Below are the code and all the weights of a small trained network. Each question names an input and a target symbol and asks about switching units off, where a switched-off unit gives its printed mean instead of its output.

import numpy as np


def w(rows, s, z=0):
    codes = np.array(rows[::2]) - 128.0
    scale = np.full(codes.shape[1], s)
    scale[-1] = z or s
    return codes * scale


def f(y):
    return y / 2 * (1 + np.tanh(0.7978845608 * (y + 0.044715 * y**3)))


def softmax(a):
    e = np.exp(a - a.max(-1, keepdims=True))
    return e / e.sum(-1, keepdims=True)


def log_softmax(a):
    a = a - a.max(-1, keepdims=True)
    return a - np.log(np.exp(a).sum(-1, keepdims=True))


def net(x, mask):
    ids = ['ΛΩαβεημπσφ'.index(c) for c in x.split()]
    T = len(ids)
    res = E[ids] + P[:T]
    r = res
    for j in range(2):
        rows = slice(4 * j, 4 * j + 4)
        q, k, v = (r @ M[0][rows].T for M in (Q, K, V))
        z = softmax(np.where(np.tri(T) > 0, q @ k.T / 4**0.5, -1e9)) @ v
        o = O[0][rows]
        res = res + np.where(mask[j], z, o[:, -1]) @ o[:, :-1]
    y = f(res @ A[0][:, :-1].T + A[0][:, -1])
    res = res + np.where(mask[2:14], y, B[0][:, -1]) @ B[0][:, :-1]
    return log_softmax(res[-1] @ U[:, :-1].T + U[:, -1])


Q, K, V, O, A, B = {}, {}, {}, {}, {}, {}
E = w([
[108,122,11],'Λ',
[105,206,218],'Ω',
[88,173,48],'α',
[188,218,77],'β',
[149,169,214],'ε',
[48,57,62],'η',
[215,176,201],'μ',
[171,115,181],'π',
[95,164,54],'σ',
[5,115,161],'φ',
],0.018)
P = w([
[161,73,175],'0',
[136,135,105],'1',
[114,149,61],'2',
[70,177,21],'3',
[68,157,61],'4',
[63,180,2],'5',
],0.0012)
Q[0] = w([
[104,154,73],'head 0',
[105,40,95],'head 0',
[152,145,180],'head 0',
[34,107,98],'head 0',
[148,191,123],'head 1',
[157,163,189],'head 1',
[74,113,119],'head 1',
[92,118,5],'head 1',
],0.018)
K[0] = w([
[84,131,107],'head 0',
[63,36,131],'head 0',
[177,141,145],'head 0',
[7,133,99],'head 0',
[106,102,116],'head 1',
[79,94,179],'head 1',
[146,175,134],'head 1',
[210,190,76],'head 1',
],0.019)
V[0] = w([
[128,158,46],'head 0',
[131,96,231],'head 0',
[254,231,50],'head 0',
[219,155,133],'head 0',
[95,212,93],'head 1',
[28,169,83],'head 1',
[226,145,136],'head 1',
[192,156,169],'head 1',
],0.0094)
O[0] = w([
[157,62,205,217],'head 0',
[141,253,111,17],'head 0',
[232,60,199,172],'head 0',
[213,66,72,80],'head 0',
[195,129,191,245],'head 1',
[136,86,244,252],'head 1',
[233,163,10,92],'head 1',
[189,124,146,73],'head 1',
],0.0058,0.0046)
A[0] = w([
[244,85,72,4],'neuron 0',
[32,25,117,135],'neuron 1',
[64,253,221,29],'neuron 2',
[8,150,128,115],'neuron 3',
[89,227,75,24],'neuron 4',
[122,117,100,106],'neuron 5',
[116,112,2,191],'neuron 6',
[195,160,228,160],'neuron 7',
[219,116,79,3],'neuron 8',
[115,201,82,36],'neuron 9',
[90,178,57,2],'neuron 10',
[194,112,74,253],'neuron 11',
],0.0097,0.0062)
B[0] = w([
[26,114,156,166],'neuron 0',
[174,178,15,247],'neuron 1',
[146,68,35,224],'neuron 2',
[150,126,253,204],'neuron 3',
[105,99,71,173],'neuron 4',
[117,150,94,126],'neuron 5',
[109,179,211,168],'neuron 6',
[86,142,60,210],'neuron 7',
[73,103,119,148],'neuron 8',
[170,88,106,151],'neuron 9',
[158,1,153,148],'neuron 10',
[211,153,180,192],'neuron 11',
],0.0086,0.012)
U = w([
[193,69,96,47],'Λ',
[44,186,60,54],'Ω',
[102,144,152,136],'α',
[141,90,236,176],'β',
[140,220,128,124],'ε',
[2,215,189,255],'η',
[98,152,151,90],'μ',
[150,213,204,208],'π',
[104,146,150,117],'σ',
[24,86,137,97],'φ',
],0.0086,0.0067)

Each question gives the input, a string of symbols that net reads in full, and the target symbol t.
The units are the heads (4 rows each of Q, K, V and O) and the neurons (one row each of A and B). Each row of codes is followed by its name. A weight is (code - 128) times the scale printed after its matrix; where a second scale follows, it is the last column's (O, A, B and U).
mask holds one flag per unit, heads first, then neurons. A switched-off unit (its flag False) gives its mean, the last column of its rows in O or B, instead of its output. The means were averaged over made-up inputs and are rounded, as every weight is.
A unit's drop is (log p(t) with every unit on - log p(t) with that unit switched off) / (log p(t) with every unit on - log p(t) with every unit switched off).
The circuit of an input: a set's keep is (log p(t) with only the set's units on - log p(t) with every unit switched off) / (log p(t) with every unit on - log p(t) with every unit switched off). Starting from the 12 units with the biggest drops (on a tie, the unit counted first), units are removed one at a time, each time the one whose removal leaves the highest keep (on an exact tie, the one counted first), for as long as the keep stays at least 0.8.
units of the circuit, in order: the units of the circuit, biggest drop first
most important unit: the unit with the biggest drop
k most important neurons: the k neurons with the biggest drops, biggest first
which heads matter: for each layer, one digit per head in row order, 1 if its drop is at least 0.15 and else 0, layers parted by /
drop when u is switched off: that unit's drop, to one decimal
input Λ η Ω Λ Ω σ, target η: most important unit -> neuron 3
input Λ β ε φ Ω α, target φ: 4 most important neurons -> [neuron 10; neuron 4; neuron 1; neuron 6]
input ε π Ω Λ η, target η: units of the circuit, in order -> [head 0; neuron 3]
input π Ω φ Ω β Λ, target β: units of the circuit, in order -> [neuron 10; neuron 3; head 0; neuron 7]
input φ Ω π Λ α, target φ: 4 most important neurons -> [neuron 2; neuron 4; neuron 10; neuron 11]
input φ ε Ω Λ σ, target φ: which heads matter -> 10
input Ω Ω β σ, target β: which heads matter -> 11
input Λ ε η Ω Λ, target η: which heads matter -> 10
input π ε ε π, target π: 3 most important neurons -> [neuron 11; neuron 2; neuron 1]
input ε Λ β, target β: 4 most important neurons -> [neuron 1; neuron 11; neuron 0; neuron 2]
input Λ Λ σ Ω σ Ω, target Ω: drop when neuron 2 is switched off -> 0.4
input Ω Λ η ε, target η: drop when neuron 2 is switched off -> -0.6
input π σ σ η α, target η: drop when neuron 7 is switched off -> -0.1
input β ε Λ Λ, target β: most important unit -> head 1
